Here is a tiny trained network, its code and every weight. The questions are about switching its units off for an input and a class, where a switched-off unit gives its printed mean instead of its output.

import numpy as np


def w(rows, s, z=0):
    codes = np.array(rows[::2]) - 128.0
    scale = np.full(codes.shape[1], s)
    scale[-1] = z or s
    return codes * scale


def norm(h):
    return h / np.sqrt((h * h).mean(-1, keepdims=True) + 1e-5)


def f(y):
    return y / 2 * (1 + np.tanh(0.7978845608 * (y + 0.044715 * y**3)))


def log_softmax(a):
    a = a - a.max(-1, keepdims=True)
    return a - np.log(np.exp(a).sum(-1, keepdims=True))


def net(x, mask):
    res = np.array(x, float).reshape(1, 5) / 4 @ E
    u = 0
    for l in range(4):
        y = f(norm(res) @ A[l][:, :-1].T + A[l][:, -1])
        res = res + np.where(mask[u : u + 8], y, B[l][:, -1]) @ B[l][:, :-1]
        u += 8
    return log_softmax(norm(res)[-1] @ U[:, :-1].T + U[:, -1])


A, B = {}, {}
E = w([
[164,165,138,62,159,53,9,79,150],'x0',
[21,38,113,130,131,108,138,152,99],'x1',
[70,199,107,152,131,93,177,125,122],'x2',
[161,123,172,42,75,93,184,145,149],'x3',
[146,124,162,142,200,112,170,135,199],'x4',
],0.012)
A[0] = w([
[137,128,183,16,53,93,196,146,133,106],'L0N1',
[94,170,67,181,125,124,114,82,84,33],'L0N2',
[83,141,150,104,83,62,61,64,113,55],'L0N3',
[171,91,126,52,135,71,2,103,86,91],'L0N4',
[101,83,175,76,90,124,124,127,158,53],'L0N5',
[76,72,75,142,143,147,72,121,85,4],'L0N6',
[172,203,187,109,159,72,86,119,216,55],'L0N7',
[121,180,162,110,166,140,223,167,205,17],'L0N8',
],0.0098,0.0033)
B[0] = w([
[123,72,90,109,81,130,94,159,117,234],'L0N1',
[114,144,66,202,97,135,87,141,98,164],'L0N2',
[99,156,114,113,135,102,182,116,113,192],'L0N3',
[125,97,142,8,157,72,133,78,154,254],'L0N4',
[122,69,114,166,117,79,126,119,135,154],'L0N5',
[105,130,118,87,87,118,61,155,210,172],'L0N6',
[183,155,98,118,216,58,83,66,166,245],'L0N7',
[177,171,130,127,179,67,114,114,123,179],'L0N8',
],0.012,0.0087)
A[1] = w([
[104,174,119,107,157,150,82,124,102,5],'L1N1',
[93,144,145,62,173,135,59,62,146,83],'L1N2',
[150,23,194,128,141,135,148,168,166,29],'L1N3',
[214,143,182,143,133,144,146,116,89,1],'L1N4',
[136,91,108,127,72,162,95,153,163,119],'L1N5',
[60,74,135,148,124,202,136,98,123,54],'L1N6',
[99,196,166,186,212,110,242,152,120,45],'L1N7',
[246,160,132,98,65,193,80,144,122,45],'L1N8',
],0.012,0.0052)
B[1] = w([
[124,150,90,131,139,108,175,91,107,127],'L1N1',
[174,56,95,111,150,189,167,132,95,254],'L1N2',
[69,119,92,191,73,127,146,85,55,160],'L1N3',
[137,131,139,96,109,109,190,134,46,133],'L1N4',
[51,97,168,154,140,128,199,123,150,168],'L1N5',
[140,91,139,123,169,67,143,184,198,160],'L1N6',
[133,187,94,118,66,136,11,114,167,170],'L1N7',
[114,223,170,132,127,167,224,157,112,161],'L1N8',
],0.012,0.0089)
A[2] = w([
[192,95,143,135,59,26,118,171,110,130],'L2N1',
[251,160,167,130,212,88,160,1,53,43],'L2N2',
[138,130,87,61,24,159,103,58,60,133],'L2N3',
[133,173,57,43,69,44,162,93,59,98],'L2N4',
[137,104,107,206,74,117,99,161,144,56],'L2N5',
[208,204,152,146,111,131,189,81,153,151],'L2N6',
[172,148,212,79,204,92,93,29,147,1],'L2N7',
[157,149,158,145,115,127,181,94,65,24],'L2N8',
],0.0091,0.0042)
B[2] = w([
[182,80,125,149,174,131,75,163,136,169],'L2N1',
[205,187,97,80,122,221,86,60,154,254],'L2N2',
[69,63,175,229,135,101,132,238,133,189],'L2N3',
[180,32,155,208,182,194,101,155,141,234],'L2N4',
[189,122,180,166,136,79,2,125,86,150],'L2N5',
[152,92,143,47,184,185,163,122,90,184],'L2N6',
[171,178,101,72,145,173,95,67,165,231],'L2N7',
[118,128,121,105,150,166,198,100,118,124],'L2N8',
],0.009)
A[3] = w([
[102,158,74,112,162,123,104,89,83,3],'L3N1',
[51,228,140,128,100,115,114,150,75,94],'L3N2',
[136,157,155,23,134,75,120,92,217,44],'L3N3',
[169,178,166,163,105,120,185,160,79,37],'L3N4',
[203,98,251,131,74,107,128,88,163,31],'L3N5',
[161,59,172,143,76,160,143,204,95,133],'L3N6',
[122,173,158,119,134,71,159,146,199,145],'L3N7',
[173,207,198,20,39,123,117,130,187,111],'L3N8',
],0.011,0.0047)
B[3] = w([
[12,130,164,145,94,72,181,166,134,141],'L3N1',
[173,227,188,184,105,182,138,13,103,155],'L3N2',
[164,196,106,53,242,115,157,49,138,254],'L3N3',
[185,86,160,88,27,48,237,148,99,142],'L3N4',
[105,160,167,115,179,83,67,236,227,140],'L3N5',
[85,60,141,154,253,127,158,187,203,227],'L3N6',
[212,121,187,51,64,163,73,111,58,129],'L3N7',
[59,2,169,88,169,62,77,140,87,211],'L3N8',
],0.0073,0.0072)
U = w([
[149,201,194,112,76,181,240,131,78,4],'0',
[219,146,117,7,189,114,88,61,137,225],'1',
[74,18,124,152,149,108,148,179,123,194],'2',
[95,235,87,218,70,144,47,123,125,58],'3',
],0.015,0.0032)

Each question gives the input, the list of numbers given to net, and the class t.
The units are the neurons (one row each of A and B). Each row of codes is followed by its name. A weight is (code - 128) times the scale printed after its matrix; where a second scale follows, it is the last column's (A, B and U).
mask holds one flag per neuron, layer by layer. A switched-off neuron (its flag False) gives its mean, the last column of its row in B, instead of its output. The means were averaged over made-up inputs and are rounded, as every weight is.
A unit's drop is (log p(t) with every unit on - log p(t) with that unit switched off) / (log p(t) with every unit on - log p(t) with every unit switched off).
The circuit of an input: a set's keep is (log p(t) with only the set's units on - log p(t) with every unit switched off) / (log p(t) with every unit on - log p(t) with every unit switched off). Starting from the 12 units with the biggest drops (on a tie, the unit counted first), units are removed one at a time, each time the one whose removal leaves the highest keep (on an exact tie, the one counted first), for as long as the keep stays at least 0.8.
circuit, biggest first: the units of the circuit, biggest drop first
k most important neurons: the k neurons with the biggest drops, biggest first
top k neurons in layer l: the k neurons of layer l with the biggest drops, biggest first
drop when u is switched off: that unit's drop, to one decimal
input [-8,-5,-6,1,-8], class 0: circuit, biggest first -> (L1N8)
input [-5,-4,4,4,-8], class 0: circuit, biggest first -> (L1N8; L0N4)
input [-7,-5,1,5,4], class 0: 3 most important neurons -> (L0N7; L0N4; L0N1)
input [-7,-2,2,-2,-7], class 3: top 3 neurons in layer 0 -> (L0N4; L0N2; L0N1)
input [-8,-6,-3,0,1], class 0: 2 most important neurons -> (L0N7; L1N8)
input [0,-2,6,-5,5], class 3: 3 most important neurons -> (L0N4; L0N2; L1N7)
input [-8,-7,1,5,5], class 0: 2 most important neurons -> (L0N7; L0N4)
input [4,6,3,2,3], class 2: top 2 neurons in layer 1 -> (L1N2; L1N6)
input [-3,-3,-1,-3,0], class 0: top 2 neurons in layer 0 -> (L0N3; L0N7)
input [2,7,-4,-5,1], class 2: 4 most important neurons -> (L0N7; L2N2; L2N7; L1N2)
input [-1,4,4,-2,2], class 3: 2 most important neurons -> (L0N4; L0N1)
input [-7,-3,-2,-6,8], class 3: 2 most important neurons -> (L1N7; L0N7)
input [-5,-5,7,4,-2], class 0: top 2 neurons in layer 3 -> (L3N4; L3N8)
input [-7,-6,-4,2,-7], class 0: circuit, biggest first -> (L1N8)
input [-5,0,6,3,3], class 3: top 2 neurons in layer 0 -> (L0N4; L0N7)
input [2,3,0,-6,6], class 2: top 3 neurons in layer 0 -> (L0N7; L0N4; L0N8)
input [7,6,3,-6,-4], class 2: drop when L0N7 is switched off -> 0.1
input [-2,2,5,3,0], class 2: drop when L0N1 is switched off -> 0.4
input [-7,-2,-2,6,6], class 2: drop when L0N7 is switched off -> 0.9
input [-2,-7,1,-4,-5], class 0: most important neuron -> (L1N8)
